Each row has a name. Each piece below is followed by the name of the row it came from, unless a question asks for something else. Each question is about the rows just above it. Places in a row count from 1.

[148 114 156 104]  Z_401
[ 87 170 169 157]  Z_972
[115  98 167 105]  Z_49
[169] is at row and place	Z_972, 3
Row and place of [157] in the named rows:	Z_972, 4
[114] is at row and place	Z_401, 2
[115] is at row and place	Z_49, 1
Row and place of [170] in the named rows:	Z_972, 2
[167] is at row and place	Z_49, 3

[116 108 132 115 107] : Z_448
[143 100 148 143  97] : Z_219
[ 93 142 135 144 117] : Z_466
[149 127 104 150 144] : Z_347
[134 108 137 134 104] : Z_356
Where in the named rows is [115]?	Z_448, 4
Row and place of [150] in the named rows:	Z_347, 4
Where in the named rows is [117]?	Z_466, 5
[148] is at row and place	Z_219, 3
[93] is at row and place	Z_466, 1
[137] is at row and place	Z_356, 3

[ 77 146 156 158  98 110 176 141 100 171 142  89 133  95 104 148 105 151
 175 139 151 160 106 109 149 115 139 157 148 128 112 144 167 167 118 113
 118 139 120  92 118 123 109 127 114 144 119 114 114 135 117 109 161 158
 123 101  77]  Z_644
[153 104  95 100 159 115 110 166 155 110 157 150  94 132 110 140 124  95
 119 130 126 127 137 155 122 138 108 140 108 156 120  99 132 132 133 142
 110 105 114 147 165 156 133 133 101 160 124  91 124 119 142 133 114  96
 101 114 156]  Z_356
[157  99  90  94 162 114 104 167 157 104 157 152  90 133 109 138 123  90
 114 128 123 123 138 157 119 138 104 138 104 157 119  94 128 128 133 143
 109 104 114 148 167 157 133 133  99 162 123  90 123 119 143 133 114  94
  99 114 157]  Z_972
[153 104  95 100 159 115 110 166 155 110 157 150  94 132 110 140 124  95
 119 130 126 127 137 155 122 138 108 140 108 156 120  99 132 132 133 142
 111 108 116 145 165 156 133 134 102 162 124  93 124 121 142 133 118 100
 102 115 153]  Z_347
[ 83 143 152 155 104 110 173 147 106 169 147  94 129  98 103 150 106 147
 174 140 152 161 109 115 149 118 137 159 146 133 113 141 168 168 120 116
 117 137 119  96 124 128 111 129 112 149 120 111 115 135 121 111 160 155
 121 101  83]  Z_466
[157 100  90  95 161 114 104 166 157 104 157 152  90 133 109 138 124  90
 114 128 123 123 138 157 119 138 104 138 104 157 119  95 128 128 133 142
 109 104 114 147 166 157 133  84 100 161 123  90 123 119 142 133 114  95
 100 114 157]  Z_448
[157 100  90  95 161 114 104 166 157 104 157 152  90 133 109 138 124  90
 114 128 123 123 138 157 119 138 104 138 104 157 119  95 128 128 133 142
 109 104 114 147 166 130 133 133 100 161 123  90 123 119 142 133 114  95
 100 114 131]  Z_49
[153 104  95 100 159 115 110 166 155 110 157 150  94 132 110 140 124  95
 119 130 126 127 137 155 122 138 108 140 108 156 120  99 132 132 133 142
 110 105 114 147 165 156 133 133 101 160 124  91 124 119 142 133 114  96
 101 114 156] is in which row?	Z_356
q: [157 100  90  95 161 114 104 166 157 104 157 152  90 133 109 138 124  90
 114 128 123 123 138 157 119 138 104 138 104 157 119  95 128 128 133 142
 109 104 114 147 166 130 133 133 100 161 123  90 123 119 142 133 114  95
 100 114 131]	Z_49
The row with [ 83 143 152 155 104 110 173 147 106 169 147  94 129  98 103 150 106 147
 174 140 152 161 109 115 149 118 137 159 146 133 113 141 168 168 120 116
 117 137 119  96 124 128 111 129 112 149 120 111 115 135 121 111 160 155
 121 101  83] is	Z_466

[136 134 158  97 100 147 133 116  90 163 137 163 102  98]  Z_219
[133 129  94 142 130 129 156 123 158 163 148 166 146 109]  Z_347
[146 121 129 164  97 155 138 130 126 122 112 110 147 114]  Z_448
[136 134 158  97 100 147 133 116  90 163 137 163 128  94]  Z_401
[111 130 128 163 142 118 136 111 126 103 111 119  90 100]  Z_972
[131 107 127 127 145  97 116 154 162  97 109 133  99 107]  Z_356
[163 133 159 128 104  90 143 158 155 121 138 144 101 148]  Z_321
[136 134 121  97 100 147 133 116  90 163 137 163 102  98]  Z_782
[159 140 154 145 162 119 161 146 115 130 107 157 110 100]  Z_586
[146 121 129 164  97 118 138 130 126 104  95 149 154 116]  Z_644
Row and place of [131] in the named rows:	Z_356, 1
[112] is at row and place	Z_448, 11
q: [131 107 127 127 145  97 116 154 162  97 109 133  99 107]	Z_356

